Below is a small trained network, with its code and all its weights. Each question gives an input and a target symbol and asks what happens when units are switched off, that is, made to give their printed mean instead of their output.

import numpy as np


def w(rows, s, z=0):
    codes = np.array(rows[::2]) - 128.0
    scale = np.full(codes.shape[1], s)
    scale[-1] = z or s
    return codes * scale


def norm(h):
    return h / np.sqrt((h * h).mean(-1, keepdims=True) + 1e-5)


def f(y):
    return np.maximum(y, 0)


def softmax(a):
    e = np.exp(a - a.max(-1, keepdims=True))
    return e / e.sum(-1, keepdims=True)


def log_softmax(a):
    a = a - a.max(-1, keepdims=True)
    return a - np.log(np.exp(a).sum(-1, keepdims=True))


def net(x, mask):
    ids = ['ΠΦαβγδεζηλμξτψω'.index(c) for c in x.split()]
    T = len(ids)
    res = E[ids] + P[:T]
    u = 0
    for l in range(2):
        q, k, v = (norm(res) @ M[l].T for M in (Q, K, V))
        z = softmax(np.where(np.tri(T) > 0, q @ k.T / 3**0.5, -1e9)) @ v
        res = res + np.where(mask[u], z, O[l][:, -1]) @ O[l][:, :-1]
        u += 1
        y = f(norm(res) @ A[l][:, :-1].T + A[l][:, -1])
        res = res + np.where(mask[u : u + 4], y, B[l][:, -1]) @ B[l][:, :-1]
        u += 4
    return log_softmax(norm(res)[-1] @ U[:, :-1].T + U[:, -1])


Q, K, V, O, A, B = {}, {}, {}, {}, {}, {}
E = w([
[87,169,118,158,123],'Π',
[99,186,171,106,131],'Φ',
[120,173,129,109,144],'α',
[110,169,105,135,123],'β',
[220,139,44,141,173],'γ',
[62,164,159,137,120],'δ',
[105,110,147,53,124],'ε',
[118,177,125,115,135],'ζ',
[168,163,144,60,173],'η',
[114,132,132,97,115],'λ',
[50,190,183,127,122],'μ',
[144,172,129,88,126],'ξ',
[107,175,110,147,137],'τ',
[21,7,236,126,233],'ψ',
[49,177,135,149,103],'ω',
],0.015)
P = w([
[163,4,151,72,127],'0',
[61,243,230,103,118],'1',
[91,227,184,103,131],'2',
[109,231,183,106,153],'3',
[67,244,183,125,117],'4',
[61,236,191,117,133],'5',
[54,237,188,117,123],'6',
[39,253,206,117,119],'7',
[42,249,184,127,117],'8',
[39,245,182,133,118],'9',
],0.0057)
Q[0] = w([
[136,183,88,141,216],'L0H1',
[140,2,157,158,123],'L0H1',
[148,38,44,132,91],'L0H1',
],0.0076)
K[0] = w([
[124,87,81,45,95],'L0H1',
[132,182,249,185,1],'L0H1',
[197,178,151,196,93],'L0H1',
],0.0078)
V[0] = w([
[153,118,56,82,145],'L0H1',
[63,162,27,101,176],'L0H1',
[169,199,76,57,1],'L0H1',
],0.0092)
O[0] = w([
[66,86,147,73,98,113],'L0H1',
[79,188,161,1,145,252],'L0H1',
[143,128,136,135,62,130],'L0H1',
],0.011,0.0033)
A[0] = w([
[12,145,239,159,77,89],'L0N1',
[139,2,151,203,147,42],'L0N2',
[32,43,138,80,99,253],'L0N3',
[129,107,226,77,148,157],'L0N4',
],0.006,0.0024)
B[0] = w([
[247,91,76,76,155,254],'L0N1',
[141,90,157,35,114,132],'L0N2',
[179,128,94,107,212,191],'L0N3',
[159,122,1,210,119,203],'L0N4',
],0.0089,0.006)
Q[1] = w([
[246,182,24,68,254],'L1H1',
[111,2,195,202,34],'L1H1',
[106,113,128,209,128],'L1H1',
],0.0099)
K[1] = w([
[69,6,170,136,163],'L1H1',
[111,216,77,98,98],'L1H1',
[124,136,155,84,93],'L1H1',
],0.014)
V[1] = w([
[78,12,218,70,159],'L1H1',
[28,166,31,58,76],'L1H1',
[240,97,152,88,2],'L1H1',
],0.009)
O[1] = w([
[92,53,212,31,98,150],'L1H1',
[2,151,70,128,26,94],'L1H1',
[221,240,161,112,31,2],'L1H1',
],0.011,0.0068)
A[1] = w([
[251,140,158,113,101,70],'L1N1',
[146,118,219,138,144,253],'L1N2',
[155,156,147,66,78,41],'L1N3',
[110,83,108,119,163,100],'L1N4',
],0.015,0.0051)
B[1] = w([
[77,124,163,187,127,253],'L1N1',
[90,119,112,6,81,240],'L1N2',
[156,59,91,169,145,215],'L1N3',
[109,174,143,187,99,240],'L1N4',
],0.016,0.0067)
U = w([
[26,142,75,168,191,43],'Π',
[167,178,251,105,124,177],'Φ',
[171,149,25,101,131,141],'α',
[76,153,89,65,5,79],'β',
[180,26,62,137,129,18],'γ',
[119,70,167,72,193,137],'δ',
[95,38,125,139,60,62],'ε',
[141,138,96,163,71,219],'ζ',
[122,68,199,232,146,152],'η',
[111,75,170,128,42,108],'λ',
[176,171,158,152,240,47],'μ',
[158,161,152,148,37,253],'ξ',
[49,180,159,53,113,124],'τ',
[73,120,180,90,127,82],'ψ',
[138,220,141,158,135,171],'ω',
],0.013,0.0032)

Each question gives the input, a string of symbols that net reads in full, and the target symbol t.
The units are the heads (3 rows each of Q, K, V and O) and the neurons (one row each of A and B). Each row of codes is followed by its name. A weight is (code - 128) times the scale printed after its matrix; where a second scale follows, it is the last column's (O, A, B and U).
mask holds one flag per unit, layer by layer, with each layer's heads first. A switched-off unit (its flag False) gives its mean, the last column of its rows in O or B, instead of its output. The means were averaged over made-up inputs and are rounded, as every weight is.
A unit's drop is (log p(t) with every unit on - log p(t) with that unit switched off) / (log p(t) with every unit on - log p(t) with every unit switched off).
The circuit of an input: a set's keep is (log p(t) with only the set's units on - log p(t) with every unit switched off) / (log p(t) with every unit on - log p(t) with every unit switched off). Starting from all 10 units, units are removed one at a time, each time the one whose removal leaves the highest keep (on an exact tie, the one counted first), for as long as the keep stays at least 0.8.
circuit, biggest first: the units of the circuit, biggest drop first
most important unit: the unit with the biggest drop
k most important neurons: the k neurons with the biggest drops, biggest first
k most important neurons of layer l: the k neurons of layer l with the biggest drops, biggest first
input δ Π ξ α Π ε ε Φ Π, target δ: 4 most important neurons -> [L0N4; L0N1; L0N2; L1N2]
input τ ε Π α, target τ: circuit, biggest first -> [L0H1]
input η Π ξ Π γ ζ ε ε ξ, target η: circuit, biggest first -> [L1H1; L1N1; L1N3]
input γ ζ Π Φ, target γ: 3 most important neurons of layer 1 -> [L1N3; L1N2; L1N4]
input Π η ξ Φ, target Π: circuit, biggest first -> [L0H1; L1H1]
input β η η η η Π, target β: circuit, biggest first -> [L0H1; L1H1]
input η η η ξ Π η, target η: circuit, biggest first -> [L1N1; L0H1; L1H1; L1N3]
input η Φ α Π Φ Π ε μ Φ β, target η: circuit, biggest first -> [L0H1; L1N1; L1H1; L1N3]
input μ η Π Π Φ η Π ζ ω η, target μ: circuit, biggest first -> [L1H1; L0H1]
input η α Π Π μ Π Π η δ, target η: 2 most important neurons -> [L1N1; L0N4]
input Π α Π Π μ Π ω β η, target Π: 2 most important neurons -> [L0N1; L1N2]
input γ η Φ, target γ: 2 most important neurons of layer 0 -> [L0N1; L0N3]
input η η δ Π, target η: 2 most important neurons of layer 0 -> [L0N4; L0N1]
input Π η Π ε ψ η λ η Φ, target δ: circuit, biggest first -> [L1H1]
input γ Π β, target γ: 2 most important neurons -> [L1N3; L1N2]
input α β Π Π, target α: 3 most important neurons of layer 0 -> [L0N4; L0N3; L0N1]
input ε Π Φ, target ε: 2 most important neurons of layer 1 -> [L1N3; L1N1]
input α η ω, target α: 2 most important neurons of layer 1 -> [L1N1; L1N2]
input γ Π τ η η Π Π γ, target γ: 3 most important neurons -> [L1N3; L0N1; L1N2]
input Π Φ τ ε ε, target Π: most important unit -> L0H1
